Below is a small trained network, with its code and all its weights. Each question gives an input and a target symbol and asks what happens when units are switched off, that is, made to give their printed mean instead of their output.

import numpy as np


def w(rows, s, z=0):
    codes = np.array(rows[::2]) - 128.0
    scale = np.full(codes.shape[1], s)
    scale[-1] = z or s
    return codes * scale


def f(y):
    return y / 2 * (1 + np.tanh(0.7978845608 * (y + 0.044715 * y**3)))


def softmax(a):
    e = np.exp(a - a.max(-1, keepdims=True))
    return e / e.sum(-1, keepdims=True)


def log_softmax(a):
    a = a - a.max(-1, keepdims=True)
    return a - np.log(np.exp(a).sum(-1, keepdims=True))


def net(x, mask):
    ids = ['ΞΣΦβζηθμπ'.index(c) for c in x.split()]
    T = len(ids)
    res = E[ids] + P[:T]
    u = 0
    for l in range(2):
        r = res
        for j in range(2):
            rows = slice(3 * j, 3 * j + 3)
            q, k, v = (r @ M[l][rows].T for M in (Q, K, V))
            z = softmax(np.where(np.tri(T) > 0, q @ k.T / 3**0.5, -1e9)) @ v
            o = O[l][rows]
            res = res + np.where(mask[u + j], z, o[:, -1]) @ o[:, :-1]
        u += 2
        y = f(res @ A[l][:, :-1].T + A[l][:, -1])
        res = res + np.where(mask[u : u + 8], y, B[l][:, -1]) @ B[l][:, :-1]
        u += 8
    return log_softmax(res[-1] @ U[:, :-1].T + U[:, -1])


Q, K, V, O, A, B = {}, {}, {}, {}, {}, {}
E = w([
[39,199,4,106,153,137,68,101,194,127,158],'Ξ',
[160,184,165,95,93,149,202,76,174,144,238],'Σ',
[68,193,110,1,151,170,147,178,70,112,154],'Φ',
[86,75,152,58,45,153,108,140,147,166,75],'β',
[116,185,9,144,73,210,83,213,109,107,170],'ζ',
[51,130,228,202,96,118,114,155,138,136,122],'η',
[78,187,136,128,132,78,152,37,118,148,67],'θ',
[129,155,115,127,66,102,181,190,101,169,108],'μ',
[107,146,242,174,99,190,70,143,13,124,110],'π',
],0.016)
P = w([
[51,75,181,130,126,2,29,163,136,202,209],'0',
[161,115,110,157,173,165,113,121,163,108,118],'1',
[152,122,106,151,152,106,102,119,174,81,123],'2',
[106,109,104,127,126,187,99,153,158,185,83],'3',
[129,131,97,118,99,146,96,122,176,116,102],'4',
[126,126,122,113,108,113,75,135,172,98,123],'5',
[128,140,112,121,70,137,82,122,174,101,107],'6',
[95,128,130,104,94,168,70,166,170,178,93],'7',
],0.0059)
Q[0] = w([
[203,91,143,145,157,128,138,126,136,143,123],'L0H1',
[69,185,158,50,20,91,97,128,142,125,82],'L0H1',
[112,118,120,72,99,103,134,136,102,117,120],'L0H1',
[17,149,91,182,125,110,96,199,140,75,56],'L0H2',
[151,40,90,121,192,187,132,112,217,87,124],'L0H2',
[126,83,70,132,232,85,122,143,105,107,8],'L0H2',
],0.011)
K[0] = w([
[136,170,124,136,105,129,124,138,114,116,103],'L0H1',
[171,64,136,139,187,144,157,111,146,146,195],'L0H1',
[135,137,131,133,104,176,115,109,149,169,144],'L0H1',
[157,154,163,130,113,189,194,128,249,104,111],'L0H2',
[104,62,117,101,160,131,38,147,157,80,119],'L0H2',
[153,156,123,132,181,183,130,117,127,103,43],'L0H2',
],0.012)
V[0] = w([
[131,140,126,136,122,185,156,106,175,116,122],'L0H1',
[184,135,167,108,82,110,138,59,132,173,248],'L0H1',
[97,100,96,143,133,85,113,151,79,127,88],'L0H1',
[168,152,154,110,103,211,138,135,141,140,204],'L0H2',
[95,115,97,127,83,161,100,96,254,124,139],'L0H2',
[130,199,107,173,49,173,40,120,69,106,86],'L0H2',
],0.0093)
O[0] = w([
[154,106,109,159,170,148,94,128,137,135,153,142],'L0H1',
[137,158,41,141,129,75,46,226,113,254,91,254],'L0H1',
[104,143,177,83,93,125,202,84,128,54,131,64],'L0H1',
[132,53,64,51,159,131,169,123,169,124,66,201],'L0H2',
[180,196,161,151,170,33,119,180,139,103,46,245],'L0H2',
[143,54,73,191,225,129,187,152,46,177,166,176],'L0H2',
],0.0053,0.0049)
A[0] = w([
[183,42,177,71,115,91,143,93,143,113,47,111],'L0N1',
[223,125,94,144,95,203,121,117,166,127,157,103],'L0N2',
[216,82,164,129,138,142,25,86,7,120,114,114],'L0N3',
[175,186,207,48,118,194,169,107,179,70,172,1],'L0N4',
[97,129,162,94,139,129,22,11,91,115,111,28],'L0N5',
[125,117,196,133,74,175,216,8,146,89,173,125],'L0N6',
[135,75,157,254,135,105,52,149,95,113,139,107],'L0N7',
[64,69,80,160,118,153,139,173,117,119,115,116],'L0N8',
],0.009,0.0022)
B[0] = w([
[152,172,204,95,83,169,40,118,107,115,165,162],'L0N1',
[169,66,175,144,234,109,130,140,115,182,190,170],'L0N2',
[93,143,27,181,90,152,149,133,98,254,98,186],'L0N3',
[127,178,116,149,70,215,157,177,228,131,97,152],'L0N4',
[212,140,86,150,164,124,182,130,109,106,81,180],'L0N5',
[68,34,130,179,133,147,92,154,139,152,73,199],'L0N6',
[110,116,140,75,243,144,147,200,185,131,149,223],'L0N7',
[161,220,195,155,122,89,92,132,151,64,101,253],'L0N8',
],0.0089,0.0036)
Q[1] = w([
[85,117,118,126,172,124,98,13,107,132,144],'L1H1',
[176,64,173,141,146,182,198,104,4,101,105],'L1H1',
[98,134,123,140,143,114,196,39,102,32,94],'L1H1',
[147,159,102,119,203,123,153,123,156,135,193],'L1H2',
[83,157,149,144,161,146,144,61,35,12,141],'L1H2',
[79,55,90,168,124,101,100,172,132,134,71],'L1H2',
],0.013)
K[1] = w([
[35,156,132,156,157,103,96,77,153,155,93],'L1H1',
[51,118,149,167,50,95,132,212,59,42,58],'L1H1',
[91,130,66,164,120,135,147,88,148,53,21],'L1H1',
[112,142,56,123,178,105,55,189,162,134,140],'L1H2',
[147,149,62,151,191,232,121,94,145,31,8],'L1H2',
[100,91,180,138,113,119,212,79,159,149,164],'L1H2',
],0.012)
V[1] = w([
[88,2,83,112,89,160,83,179,153,90,165],'L1H1',
[63,140,56,122,123,99,40,121,130,136,132],'L1H1',
[104,106,148,93,152,119,135,136,34,92,123],'L1H1',
[99,175,150,185,83,115,109,129,53,116,160],'L1H2',
[178,93,106,79,95,120,146,96,87,130,108],'L1H2',
[159,204,101,178,70,164,155,148,188,139,125],'L1H2',
],0.014)
O[1] = w([
[162,1,77,126,114,151,150,159,134,30,129,63],'L1H1',
[45,126,95,183,54,126,134,105,105,71,122,138],'L1H1',
[175,172,127,156,118,164,146,207,189,169,79,2],'L1H1',
[101,99,205,132,157,118,117,137,40,94,145,158],'L1H2',
[108,118,89,117,191,73,141,100,126,167,116,13],'L1H2',
[173,164,131,129,145,142,142,152,136,92,254,202],'L1H2',
],0.0081,0.0084)
A[1] = w([
[140,142,122,80,131,84,195,146,156,186,158,142],'L1N1',
[152,139,159,57,63,139,97,88,131,108,85,108],'L1N2',
[159,97,199,127,84,108,255,100,95,121,150,173],'L1N3',
[77,190,155,80,152,153,139,137,97,145,135,47],'L1N4',
[153,128,106,177,106,110,115,162,131,73,45,21],'L1N5',
[144,77,95,117,130,129,136,76,42,107,132,1],'L1N6',
[104,133,181,152,135,157,212,120,165,84,80,7],'L1N7',
[111,118,152,140,138,70,130,49,127,168,98,18],'L1N8',
],0.011,0.0021)
B[1] = w([
[155,145,148,186,103,73,234,83,136,82,80,203],'L1N1',
[161,106,153,131,59,192,117,91,147,161,150,176],'L1N2',
[162,160,80,156,165,54,72,128,101,98,8,179],'L1N3',
[135,38,66,109,100,151,183,127,174,134,141,254],'L1N4',
[116,144,116,175,208,152,125,81,117,181,206,178],'L1N5',
[98,158,194,116,130,77,169,149,236,126,129,143],'L1N6',
[131,119,117,2,176,6,159,135,150,109,130,162],'L1N7',
[133,121,112,44,188,191,105,141,21,32,143,195],'L1N8',
],0.0085,0.0096)
U = w([
[175,138,143,103,123,106,176,94,131,181,196,110],'Ξ',
[50,168,85,122,83,127,94,122,154,107,140,147],'Σ',
[164,80,27,29,69,161,169,209,161,65,103,5],'Φ',
[136,131,105,38,179,153,113,112,58,121,132,103],'β',
[222,152,88,140,76,59,111,219,104,99,2,237],'ζ',
[167,107,174,78,62,174,37,115,128,143,95,211],'η',
[187,203,156,112,157,161,50,253,77,103,206,34],'θ',
[81,110,197,82,170,83,104,189,188,138,137,140],'μ',
[116,59,66,147,162,186,141,183,125,184,119,145],'π',
],0.0043,0.0025)

Each question gives the input, a string of symbols that net reads in full, and the target symbol t.
The units are the heads (3 rows each of Q, K, V and O) and the neurons (one row each of A and B). Each row of codes is followed by its name. A weight is (code - 128) times the scale printed after its matrix; where a second scale follows, it is the last column's (O, A, B and U).
mask holds one flag per unit, layer by layer, with each layer's heads first. A switched-off unit (its flag False) gives its mean, the last column of its rows in O or B, instead of its output. The means were averaged over made-up inputs and are rounded, as every weight is.
A unit's drop is (log p(t) with every unit on - log p(t) with that unit switched off) / (log p(t) with every unit on - log p(t) with every unit switched off).
The circuit of an input: a set's keep is (log p(t) with only the set's units on - log p(t) with every unit switched off) / (log p(t) with every unit on - log p(t) with every unit switched off). Starting from the 12 units with the biggest drops (on a tie, the unit counted first), units are removed one at a time, each time the one whose removal leaves the highest keep (on an exact tie, the one counted first), for as long as the keep stays at least 0.8.
units of the circuit, in order: the units of the circuit, biggest drop first
unit that matters most: the unit with the biggest drop
k most important neurons: the k neurons with the biggest drops, biggest first
which heads matter: for each layer, one digit per head in row order, 1 if its drop is at least 0.15 and else 0, layers parted by /
input Φ π Σ Ξ μ, target Φ: most important neuron : [L0N4]
input β β Φ Σ, target β: units of the circuit, in order : [L1H1; L1H2; L1N8]
input Σ Ξ Φ Ξ θ ζ Ξ, target Σ: units of the circuit, in order : [L1H1; L0H1]
input π ζ μ π Φ ζ ζ, target θ: which heads matter : 00 / 00
input β Σ ζ, target β: units of the circuit, in order : [L0N4; L1H1; L1H2; L1N8]
input Φ μ π Σ β θ μ, target Φ: 3 most important neurons : [L0N4; L0N2; L0N6]
input θ Ξ θ μ β Φ Σ, target θ: which heads matter : 01 / 01
input π Σ ζ Ξ, target π: which heads matter : 01 / 11
input μ μ μ Ξ Σ Ξ β, target μ: which heads matter : 11 / 11
input β μ μ Ξ η, target μ: 3 most important neurons : [L1N7; L0N7; L0N6]
input β η ζ θ β, target η: units of the circuit, in order : [L0N1; L1N2]
input μ μ Σ, target μ: which heads matter : 01 / 11
input β ζ μ β η Σ μ, target β: units of the circuit, in order : [L0N4; L1N8; L1H1]
input θ β Σ θ ζ Ξ Ξ, target θ: units of the circuit, in order : [L1H2; L0N5; L0N4; L0H2]
input β μ Ξ ζ, target θ: unit that matters most : L0H1
input Σ π Ξ μ Σ π, target π: 2 most important neurons : [L0N3; L0N2]
input π μ μ π Σ μ Φ, target π: which heads matter : 11 / 11
input Φ Ξ Σ ζ, target Φ: 2 most important neurons : [L0N6; L0N4]
input η Φ Ξ θ η μ ζ Σ, target η: which heads matter : 00 / 01
input π μ Φ, target Φ: which heads matter : 10 / 00
input θ η μ θ θ Σ θ, target θ: units of the circuit, in order : [L0H1; L0H2; L1H2]
input μ π Σ π, target μ: unit that matters most : L0H1
input Σ η Φ, target Σ: which heads matter : 10 / 10
input Φ Ξ Ξ μ Φ μ Ξ, target Σ: which heads matter : 00 / 10
input ζ μ Σ, target ζ: which heads matter : 01 / 00
input μ β θ, target β: which heads matter : 00 / 01
input ζ μ π π θ Σ η, target ζ: 2 most important neurons : [L1N1; L0N6]
input η μ θ π Ξ β Σ Ξ, target η: 3 most important neurons : [L0N4; L0N7; L1N2]
input β μ Φ Σ Ξ, target β: which heads matter : 11 / 11
input β μ η μ Σ π θ θ, target β: units of the circuit, in order : [L1N8; L1H1]
